Read these off the matrix that follows.
1) Find the top-right entry.
2) Find the entry just right of -2.41.
3) Find the entry just left of -2.23.
4) Find the entry directly above the largest entry.
5) Find the entry just left of the smallest entry.
6) Find the smallest entry in the last row.
7) Find the first entry of the largest entry's row.
8) Find the largest entry.
2.17,2.21,-0.10,2.18,2.22,2.21,2.14,2.10,-2.34,-2.36,-2.23,2.20,2.12,-0.10
1.19,1.21,-0.10,1.19,1.22,1.21,1.17,1.15,-1.36,-1.37,-1.30,1.20,1.16,-0.10
-0.33,-0.34,-0.10,-0.34,-0.34,-0.34,-0.33,-0.32,0.10,0.10,0.09,-0.33,-0.32,-0.10
1.85,1.88,-0.10,1.85,1.89,1.88,1.82,1.78,-2.03,-2.05,-1.94,1.87,1.80,-0.10
-0.33,-0.34,-0.10,-0.34,-0.34,-0.34,-0.32,-0.32,0.03,0.04,0.01,-0.33,-0.32,-0.10
-2.37,-2.41,-0.10,-2.36,-2.42,-2.40,-2.35,-2.31,2.22,2.24,2.13,-2.40,-2.33,-0.10
1) -0.10
2) -0.10
3) -2.36
4) 0.04
5) -2.36
6) -2.42
7) -2.37
8) 2.24

[43.3  0.0 47.8 44.5 45.0 36.2 38.3  1.9 -1.5  8.8 40.6 37.0  0.0 -6.2
 39.4]
The entry just right of -6.2: 39.4
The entry just left of 40.6: 8.8
The entry just left of 1.9 is 38.3
Which number is the entry at the centre? 1.9
The entry just left of the smallest entry is 0.0

grid =
array([[ 59.0,   0.0,  57.0,  59.2,  58.6,  58.3,  57.4],
       [ 49.2,   0.0,  47.2,  49.2,  48.7,  49.2,  47.6],
       [ 60.3,   0.0,  58.8,  60.3,  59.9,  58.9,  56.9],
       [-48.6,   0.0, -46.2, -48.5, -48.0, -48.7, -47.0]])
The bottom-right entry -> -47.0
Which number is the largest entry in the first column?
A: 60.3
The third entry on the main diagonal is 58.8
The second entry on the diagonal from the top-right corner: 49.2
Which number is the second entry on the main diagonal?
A: 0.0
The 1st entry on the diagonal from the top-right corner: 57.4
The top entry of the column that holds the smallest entry: 58.3
Which number is the smallest entry in the last row?
A: -48.7
The entry directly below 48.7 -> 59.9
Which number is the first entry in the row that holds the smallest entry?
A: -48.6
Which number is the entry directly above 48.7?
A: 58.6
Which number is the fourth entry in reading order?
A: 59.2
The entry directly below 59.0 -> 49.2
The entry directly above 56.9 -> 47.6
The 3rd smallest entry -> -48.5
The top-left entry is 59.0
The third entry, reading row by row is 57.0
Which number is the smallest entry in the first row?
A: 0.0
The entry just right of 58.8 is 60.3
The entry just right of 47.2 -> 49.2
Which number is the entry just left of the smallest entry?
A: -48.0
Which number is the fifth entry from the end, reading row by row?
A: -46.2
Which number is the entry directly below 47.6?
A: 56.9
Which number is the entry directly above the smallest entry?
A: 58.9

Questions about the row below.
1) Which number is the entry just left of the largest entry?
2) Which number is the entry just right of 50.5?
[-43.3 -26.8   8.7 -35.1  20.4  25.7  50.5 -18.3]
1) 25.7
2) -18.3

[[0.211, 0.105, 0.211, 0.101, 0.079],
 [0.054, 0.205, 0.068, 0.202, 0.226],
 [0.182, 0.072, 0.214, 0.093, 0.086],
 [0.094, 0.081, 0.124, 0.075, 0.054],
 [0.097, 0.087, 0.066, 0.081, 0.084],
 [0.133, 0.079, 0.080, 0.094, 0.115],
 [-0.061, 0.219, 0.011, 0.205, 0.217],
 [-0.111, 0.241, -0.019, 0.226, 0.241],
 [0.245, -0.163, -0.076, -0.197, -0.185],
 [0.240, 0.032, 0.032, 0.022, 0.052],
 [-0.117, 0.227, -0.005, 0.219, 0.232]]
The median entry is 0.087
Which number is the 1st entry on the main diagonal?
Answer: 0.211
Which number is the third entry, reading row by row?
Answer: 0.211
Which number is the entry just right of 0.075?
Answer: 0.054
The largest entry in the last row is 0.232
Which number is the second-last entry, reading row by row?
Answer: 0.219
Which number is the bottom-left entry?
Answer: -0.117
The last entry of the largest entry's row: -0.185
Which number is the entry just left of the centre entry?
Answer: 0.079
The third entry on the main diagonal is 0.214
The entry just right of the centre entry -> 0.094
Which number is the entry directly above the centre entry?
Answer: 0.066
The 1st entry on the diagonal from the top-right corner: 0.079
Which number is the entry directly above 0.240?
Answer: 0.245
Which number is the fourth entry, reading row by row?
Answer: 0.101
Which number is the entry directly above the smallest entry?
Answer: 0.226
Which number is the minimum?
Answer: -0.197
Which number is the entry directly below 0.182?
Answer: 0.094
The entry just left of -0.197 is -0.076
Which number is the 4th-last entry, reading row by row?
Answer: 0.227
The entry at the centre is 0.080
The entry just right of the largest entry -> -0.163
The second entry on the diagonal from the top-right corner: 0.202
Which number is the entry directly below 0.202?
Answer: 0.093
Which number is the entry directly below the centre entry?
Answer: 0.011
Which number is the entry directly above -0.117?
Answer: 0.240
Which number is the entry directly above the largest entry?
Answer: -0.111
Which number is the second entry on the main diagonal?
Answer: 0.205

Read these off the grid that follows. Counting starts at 1.
1) What is the entry directly above the largest entry?
2) What is the bottom-left entry?
3) What is the bottom-right entry?
4) What is the entry in row 1 and column 1?
5) What is the entry just right of -4.6?
6) What is the entry directly below the largest entry?
7) What is the entry in row 1 and column 2?
8) What is the entry directly below -9.7?
[[ -5.4   8.4  -3.2   0.6 -22.6  -3.4  -9.3  -1.6 -46.6]
 [ -7.3   3.9   3.2   7.0  -3.1  -5.9  21.6  -4.6  23.5]
 [ -9.7  18.1   2.2   4.9   8.8  -0.2   1.0  -0.9  -9.2]
 [-15.6  -3.7  -0.8  -4.8  10.8  -2.2   2.0  -1.0   6.6]
 [ -4.9   7.2  -4.7  -5.3  -1.8  -1.0  -2.5   7.0  12.3]
 [ -5.5 -17.5  -4.7  -2.9  -4.9  -1.9  12.6  -2.1 -10.0]]
1) -46.6
2) -5.5
3) -10.0
4) -5.4
5) 23.5
6) -9.2
7) 8.4
8) -15.6

Questions about the array below. Indices start at 1.
1) Find the entry in row 1 and column 1.
2) Find the entry directly above -48.0.
3) Find the entry just right of 10.1.
4) Find the entry just left of -48.0.
5) Find the entry at row 1, column 2.
6) Find the entry in the bottom-left corner.
7) Find the bottom entry of the column that holds the smallest entry.
8) Find the entry directly above 81.8.
187.2,138.0,92.2,-22.7,179.0,164.4,10.1,-141.4
-89.7,89.8,81.8,-57.3,-63.5,-30.8,-57.3,170.5
-97.7,108.4,95.6,-48.0,-63.1,-24.5,-58.0,38.6
1) 187.2
2) -57.3
3) -141.4
4) 95.6
5) 138.0
6) -97.7
7) 38.6
8) 92.2

Read these off the row that follows.
1) The 2nd entry?
2) The first entry?
array([-631, -101,  168,  994])
1) -101
2) -631

Questions about the row below.
1) Which number is the 1st entry?
2) Which number is the fifth-last entry?
3) Which number is the last entry?
4) Which number is the entry just right of 614?
5) Which number is the entry just left of the largest entry?
6) Which number is the third-last entry?
7) Which number is the second entry from the end?
[581, 408, 686, 614, 432, 731, 518, 371, 195, 656, 540, 721, 382, 854, 657, 545]
1) 581
2) 721
3) 545
4) 432
5) 382
6) 854
7) 657

array([[ -4.84,  12.19,  12.48,   7.31, -10.81,  -2.43,  14.73,   7.71,
         -9.97,  11.75,   4.77,   2.00,  -2.19],
       [ -4.84,  14.33,  20.27,   7.31,  -8.30,  -2.43,  22.31,   3.33,
          3.07,   5.57,  -7.68,  10.64, -11.47],
       [ -4.75,  12.19,  12.48,   7.31,  -7.60,  -2.43,  14.73,   1.99,
          3.07,  -3.11,  -9.36,  10.38,  -2.27],
       [ -4.59,  -7.60, -15.23,  -2.27,  11.65,  -1.59, -19.26,   3.33,
          3.07,   5.57,  10.57, -17.17,  14.50],
       [  7.32, -12.86,  -9.87,   1.77,  17.99,  -2.43, -16.57,   3.33,
          6.15, -11.12,   3.46,  -2.95,   3.86]])
The minimum is -19.26
The fourth entry in reading order -> 7.31
The entry just right of -9.87 is 1.77
The entry just right of 11.65: -1.59
The first entry in reading order: -4.84
The third smallest entry: -16.57
The entry just right of 7.71?
A: -9.97
The entry just left of -9.87 is -12.86
The entry just right of 6.15 -> -11.12
The 2nd entry in reading order?
A: 12.19
The entry just right of -4.59: -7.60
The entry just right of the largest entry?
A: 3.33
The entry just left of -2.19 -> 2.00

W = [29.38, 10.23, 19.06, -107.85, -73.65, 127.59, -17.14, -54.01, 15.06, -154.32, -22.04, -45.01, -138.41, 74.36]
Which number is the entry just left of -73.65?
Answer: -107.85
Which number is the entry just left of the smallest entry?
Answer: 15.06
Which number is the minimum?
Answer: -154.32
Which number is the entry just right of 127.59?
Answer: -17.14
The entry just right of -45.01 -> -138.41
The entry just right of -154.32 is -22.04

Questions about the row below.
1) The entry just right of -5.1?
2) The minimum?
3) The entry just left of the smallest entry?
[-33.1 -37.1  -8.6 -44.5 -21.6   1.2  -5.1  48.3 -38.1 -30.8 -25.8  46.5
 -31.3 -39.0  55.8  -2.3]
1) 48.3
2) -44.5
3) -8.6
